Each row has a name. After each piece below comes the name of the row it's from, unless a question asks for something else. Each question is about the rows just above it.

S: [-38  10 -75 -49 -33 -43  46 -66  -8  83  37  -2  53 -57  57  76  29  74
  -2 -63  84  64 -12  80 -62  17]
Q: [ 27 -85 -69  69 -26  73 -52  15 -24 -11  38 -27 -14   7  65 -86  65 -12
  61  45 -49 -20 -50 -48 -50 -76]
F: [-88 -81 -41 -40 -74 -41  83 -87 -22 -51  32 -33  15  80  18  -4 -25 -32
 -58   1  12   7 -70 -55  14  78]
H: [  8 -26 -86  15 -27 -50 -85 -76  65  45  65  69 -12 -48  38 -52 -20 -69
 -50  61  27 -14 -11  73 -49 -24]
Which row holds these entries in another order? [-51  32 -33  15  80  18  -4 -25 -32 -58   1  12   7 -70 -55  14  78 -88
 -81 -41 -40 -74 -41  83 -87 -22] : F
[-41  14  32 -41  15 -22  80  18 -32   7  83 -87  12   1  -4 -55  78 -88
 -25 -58 -33 -81 -70 -40 -74 -51] is which row reordered? : F
[ 15 -48 -69   7 -12  38 -14 -49 -50 -52  27  61  65 -76  45 -26  73 -11
 -24 -85  69 -20 -86 -27  65 -50] is which row reordered? : Q
Put [ 61  45 -49 -20 -50 -48 -50 -76  27 -85 -69  69 -26  73 -52  15 -24 -11
  38 -27 -14   7  65 -86  65 -12] back in order: which row is it? : Q
Which row holds these entries in another order? [-88 -87 -81 -74 -70 -58 -55 -51 -41 -41 -40 -33 -32 -25 -22  -4   1   7
  12  14  15  18  32  78  80  83] : F

X: [-21 -21 -11  29 -39   5 -92 -21 -44 -76 -27 -19  36 -24   2 -37  40 -35
  35 -50   4  28 -12 -20  -6  52]
C: [-29 -77 -25 -67 -60 -34  17  34 -36  19 -48 -26 -18  41 -40 -32 -20 -44
   3 -12  45  30   0   3   8 -24]
V: [-44 -21 -76 -50  29  28 -24 -39  40 -35   2 -21  -6 -37  53 -12 -27  35
 -20 -11 -19 -21 -92   4  36   5]
Which row holds these entries in another order? [  5  36   4 -92 -21 -19 -11 -20  35 -27 -12  53 -37  -6 -21   2 -35  40
 -39 -24  28  29 -50 -76 -21 -44] : V
Put [-77 -67 -60 -48 -44 -40 -36 -34 -32 -29 -26 -25 -24 -20 -18 -12   0   3
   3   8  17  19  30  34  41  45] back in order: which row is it? : C
Which row holds these entries in another order? [-35  36 -20 -50   2   5  28 -27 -37 -21  29 -76  -6 -92 -19   4 -39 -11
 -21 -12 -21 -44  52  40 -24  35] : X

M: [-11  10  13   0 -20 -19   2  -4   4   4  35  18   3  -2 -89   3   4  12
  42  15   1 -33  18   4 -11 -53   5  26 -10   4 -43 -40  -2 -37   4 -11
   4   9   4  20  11   7]
W: [  2  -2   3   1  -7  10   9   0   4   3  -9   3 -18  -1  18   0   0   4
  -1   6  -8  19   0  -1 -25  20  -4  -2   0   5  29  23   6 -13   0  -1
   3   1   6 -23  -8   4]
E: [-40   2  -4  25   6   2 -39  -6  42  -1  -7  41 -36   2   0 -10 -10   0
  -1 -20   4   0   2  -6  -6  -5 -17   7   6 -71 -40 -12   6  -4   3   2
   2   7  25  -6  -3 -16]
Z: [ -2   3  -3   1 -11 -47   4  -1  -1  -4  -8  -5 -27 -19  -7  -1   0  -1
  24  -5   5 -39  -4  -1  61 -25   4   9  -3 -51  29   0  -6  -7   3   0
 -17   0  -3  20  10  -4]
Y: [  7   3   8   2   1  73  10   8   0   6 -33   8 -11  17  38   2   1   5
 -25  12 -14   3   2  -2 -45  27  -9 -10   2  30 -37  12  10   6   0   0
   3   2  14 -21 -37   6]
A: [-25  -5   0  -2  24   3  -5   0  -3   4  -1   0  -4  -2 -27  61  -8   9
  29 -51 -11   5   4  -4   3  -4 -47 -17  -7   1  -6  10  -1  -1  -7  20
 -39 -19  -1   1  -3  -1]
R: [-19 -25  -1  -2  10 -51  20  -8   0  24   1  -1  -6   0  -5  -4  -4  -1
  -5   4  -1 -17 -47  -7  -4   5 -39   3  -3  29   1   9 -27  -3   3  -7
  -1   4  61 -11  -3   0]
D: [  0  25   2   2  -4  42 -10   0   2   6  41  25  -5   0 -36  -1   3   2
  -6  -6   6 -40 -15  -1   7 -71   6  -6  -7 -39 -10 -40  -3 -12  -4   4
  -6   2   2 -17 -20   7]
N: [  4   3  20  -4  -5  -7  -1  -1 -11   0 -17   0  -2 -51  -3   9  10   1
  61  -5 -27   0  24  -4 -25  -7   4  -3   3   0  -1 -39   0  -4  -8 -47
  -3  29 -19  -1   5  -6]
Put [-51 -47 -39 -27 -25 -19 -17 -11  -8  -7  -7  -6  -5  -5  -4  -4  -4  -3
  -3  -3  -2  -1  -1  -1  -1  -1   0   0   0   0   1   3   3   4   4   5
   9  10  20  24  29  61] back in order: which row is it? : Z
Which row holds these entries in another order? [ -1   0  42  -6  -6  -4  25  -6 -71   2 -36   0 -10 -10 -16  -1  -6   6
   7  25   2   3  -4 -17  41   0 -39 -12 -40   2 -40 -20   7   4   2  -7
   6  -5  -3   2   2   6] : E
Put [  4  -8 -23   6   1   3  -1   0 -13   6  23  29   5   0  -2  -4  20 -25
  -1   0  19  -8   6  -1   4   0   0  18  -1 -18   3  -9   3   4   0   9
  10  -7   1   3  -2   2] back in order: which row is it? : W
[-39   3   3   4 -51  -5  29  20   0  -4  -2 -17   5  -7  -3   0  -8  -4
 -27   0  -3  24  -7  -1 -25  -3   9   1  -4  -1  -1  -6  -1   4  61  10
  -1 -47  -5 -19 -11   0] is which row reordered? : Z
Which row holds these entries in another order? [  0  -7  -3  -1 -17   1  20 -27  -7  10   5 -51   0  61   1  -1  -4  24
  -1 -47   3  -6  -3  -8 -25 -11  -5  29 -19  -4   4  -1   3  -3   0 -39
  -5  -1   9  -2  -4   4] : R
Which row holds these entries in another order? [ 42  25   0  -6   6 -71  41 -15   0 -40  -6   7 -36 -12   3 -20 -17   2
  -4  -6   6   2  -4   6   0  -3 -10   2   4  25  -5  -1   2  -6   2  -7
   7 -40  -1 -39   2 -10] : D

G: [-29  -3  -2  16  21 -14 -29 -44  10  38  11  39 -50 -59 -25  -6  -6]
T: [ 70  35 -10  -6 -20  43  15 -47   4  -6   5 -58  42 -11  -5 -41  16]
L: [ 98 -18   7  25  35  21  14   3  -4  27  -7 -52 -18  -8 -20 -23  -4]
J: [  6  31  29  61 -22  15  -7  11  54  -1 -21 -33   6  -5  50 -34 -34]
K: [-44 -51  10  21  16  -3  38 -25  -6 -29  11 -59  -2  -6  39 -29 -14]
Which row holds these entries in another order? [-52 -23 -20 -18 -18  -8  -7  -4  -4   3   7  14  21  25  27  35  98] : L
Which row holds these entries in another order? [ -6  -6 -25 -59 -50  39  11  38  10 -44 -29 -14  21  16  -2  -3 -29] : G
Put [ 16 -41  -5 -11  42 -58   5  -6   4 -47  15  43 -20  -6 -10  35  70] back in order: which row is it? : T

dudef: [-91  38 -52 -22  46]
pasu: [-5 88 71 67 27]
rur: [71 68 88 -4 27]
zofi: [27 67 71 88 -4]
Put [-4 27 67 71 88] back in order: which row is it? : zofi
Which row holds these entries in another order? [-5 27 67 71 88] : pasu
[ 46 -22  38 -52 -91] is which row reordered? : dudef
[88 -4 27 67 71] is which row reordered? : zofi
Which row holds these entries in another order? [-4 88 71 67 27] : zofi

vuf: [  8  -7  -9   2  -3   4  54  -4 -21 -41 -20   1 -32   9   5 -12  -1   0
  37   2  19 -38 -16  -2   2  -3 -12 -27   1  28 -25  14  -3 -29  32  -9
  28   1   8   1 -17   3  -2 -28 -11 -29 -11  -3   2   2 -31 -30]
Sanef: [  8  -1  -1   2  -3   4  -2  -4 -21 -41 -20   1   0   9   5 -12  -1   0
  37   2 -20 -38 -16  -2   2  -3 -12   5   1  28 -25  14 -30 -29  32  -9
  28   1   8   1 -17   3 -13  -1   4 -19  22  18  -8 -20 -20 -16]
pib: [  0   8   1   1   4   5   2 -20   8  -3   2  -1 -19  -3  22 -20 -17  14
  32   5 -12  -1   1  -2 -20 -38  18  -4   1  28 -16 -21 -30  -1   3 -25
 -20  -2 -29  37 -12   4   2  28  -9   0 -16   9 -41 -13  -9  -1]
ketep: [  8  -1  -1   2  -3   4  -2  -4 -21 -41 -20   1   0   9   5 -12  -1   0
  37   2 -20 -38 -16  -2   2  -3 -12   5   1  28 -25  14 -30 -29  32  -9
  28   1   8   1 -17   3  -2 -28 -11 -29 -11  -3   2 -20 -31 -30]
[-16 -20 -20  -8  18  22 -19   4  -1 -13   3 -17   1   8   1  28  -9  32
 -29 -30  14 -25  28   1   5 -12  -3   2  -2 -16 -38 -20   2  37   0  -1
 -12   5   9   0   1 -20 -41 -21  -4  -2   4  -3   2  -1  -1   8] is which row reordered? : Sanef
Put [-41 -38 -32 -31 -30 -29 -29 -28 -27 -25 -21 -20 -17 -16 -12 -12 -11 -11
  -9  -9  -7  -4  -3  -3  -3  -3  -2  -2  -1   0   1   1   1   1   2   2
   2   2   2   3   4   5   8   8   9  14  19  28  28  32  37  54] back in order: which row is it? : vuf

defa: [ 0 17 68 17]
Mezo: [69 17  0 17]
kipav: [69  0 17 18]
Bunip: [ 0 68 16 17]
Which row holds these entries in another order? [ 0 17 69 17] : Mezo
Put [ 0 17 17 68] back in order: which row is it? : defa
Put [68  0 16 17] back in order: which row is it? : Bunip
Which row holds these entries in another order? [17 18 69  0] : kipav
Put [ 0 17 18 69] back in order: which row is it? : kipav
Put [ 0 17 17 69] back in order: which row is it? : Mezo

risap: [-85 -40 -28 -55   9]
gize: [91 37 -1 71 -4]
meka: [-86 -40 -27 -56   9]
vik: [-80 -38 -32 -52  11]
boz: [-55  10 -30 -82 -40]
nifad: [-87 -40 -27 -55   8]
lok: [-82 -39 -30 -54  10]
sodem: [-87 -40 -26 -55   8]
Vune: [ 10 -39 -82 -55 -30]
[ 10 -82 -39 -30 -54] is which row reordered? : lok
Put [-82 -55 -39 -30  10] back in order: which row is it? : Vune

ren: [-5  7  0  8  5]
Fab: [ 79 -83  73  60  56]
nof: [-2 -7 -3 -4  3]
neso: [-84  60  79  56  73]
Put [-4 -2 -3 -7  3] back in order: which row is it? : nof
[ 79  60  73  56 -83] is which row reordered? : Fab
Which row holds these entries in another order? [ 79  56 -83  73  60] : Fab
Which row holds these entries in another order? [ 56  73  60 -83  79] : Fab

mugo: [-41  -3  21 -40  -5  -9 -28 -82 -54]
Duvo: [-39  88 -13  45 -11 -20  18  56  -1]
Bis: [ 35 -86  41 -20  -3  30   0 -61 -19]
suvef: [-54  68 -11  38 -17 -14  16  70  -6]
tozok: [ 38 -68  50 -35  13  15  -3 -69  -2]
zema: [-30  77 -20  50 -23 -18   0  44   2]
gok: [-53  57  -2  -7 -16 -18 -26 -19 -41]
kon: [-31 -40 -24 -31 -58  -4 -10  17  46]
voro: [ 59 -57  -5  14  11   7  37   9  44]
zev: [-24 -10 -31 -58  17  -4  45 -31 -40]
ribev: [-40 -24 -32  -4  17 -58  45 -10 -31]
bepet: [-58  45  17  -4 -40 -10 -31 -23 -31]
Put [-40  45 -32 -24 -31 -58  -4 -10  17] back in order: which row is it? : ribev
Put [-69  -2  38  50 -35  15  13 -68  -3] back in order: which row is it? : tozok
[-10 -58 -40  17 -31  45  -4 -23 -31] is which row reordered? : bepet
[-58 -40 -32 -31 -24 -10  -4  17  45] is which row reordered? : ribev
Which row holds these entries in another order? [-31 -40 -24 -10 -31 -58  17  -4  45] : zev
[-40 -24 -10 -31 -58  17  -4  45 -31] is which row reordered? : zev

vula: [-10 -22  34  14]
Vov: [ -1 -52  -4  18]
bika: [ -1 -52  -5  18]
nabas: [  3 -35  50  -9]
zuzo: [-32  51 -21  -5]
Which row holds these entries in another order? [ 18  -4 -52  -1] : Vov
[ -5 -21  51 -32] is which row reordered? : zuzo

Geta: [-66 -71  50 -55]
fafa: [ 46 -74 -80 -57]
gamit: [-51 -69 -69  51]
levet: [ 64  46  55 -42]
mamut: [-45  71  45  66]
Mot: [-74 -81 -57  46]
Bulab: [ 67  70 -52  53]
Dop: [-74 -81  43 -56]
vabul: [ 69  71 -49  51]
lemut: [-69 -69  51 -52]
mas: [-68 -73  50 -52]
Which row holds these entries in another order? [ 66  45 -45  71] : mamut
Which row holds these entries in another order? [-80 -74 -57  46] : fafa
Put [ 46 -57 -81 -74] back in order: which row is it? : Mot
Which row holds these entries in another order? [-52 -69 -69  51] : lemut

leguk: [ 77  51 -54  57]
gon: [-89  62 -65 -59]
Ser: [ 62 -64 -88 -58]
razi: [ 78 -54  57  51]
leta: [ 35 -24  26  23]
kibi: [-88  61 -64 -58]
num: [ 60 -42  44  40]
Put [-54  51  57  78] back in order: which row is it? : razi
Put [-58 -64  61 -88] back in order: which row is it? : kibi
Which row holds these entries in another order? [-42  40  60  44] : num
Which row holds these entries in another order? [-42  40  44  60] : num

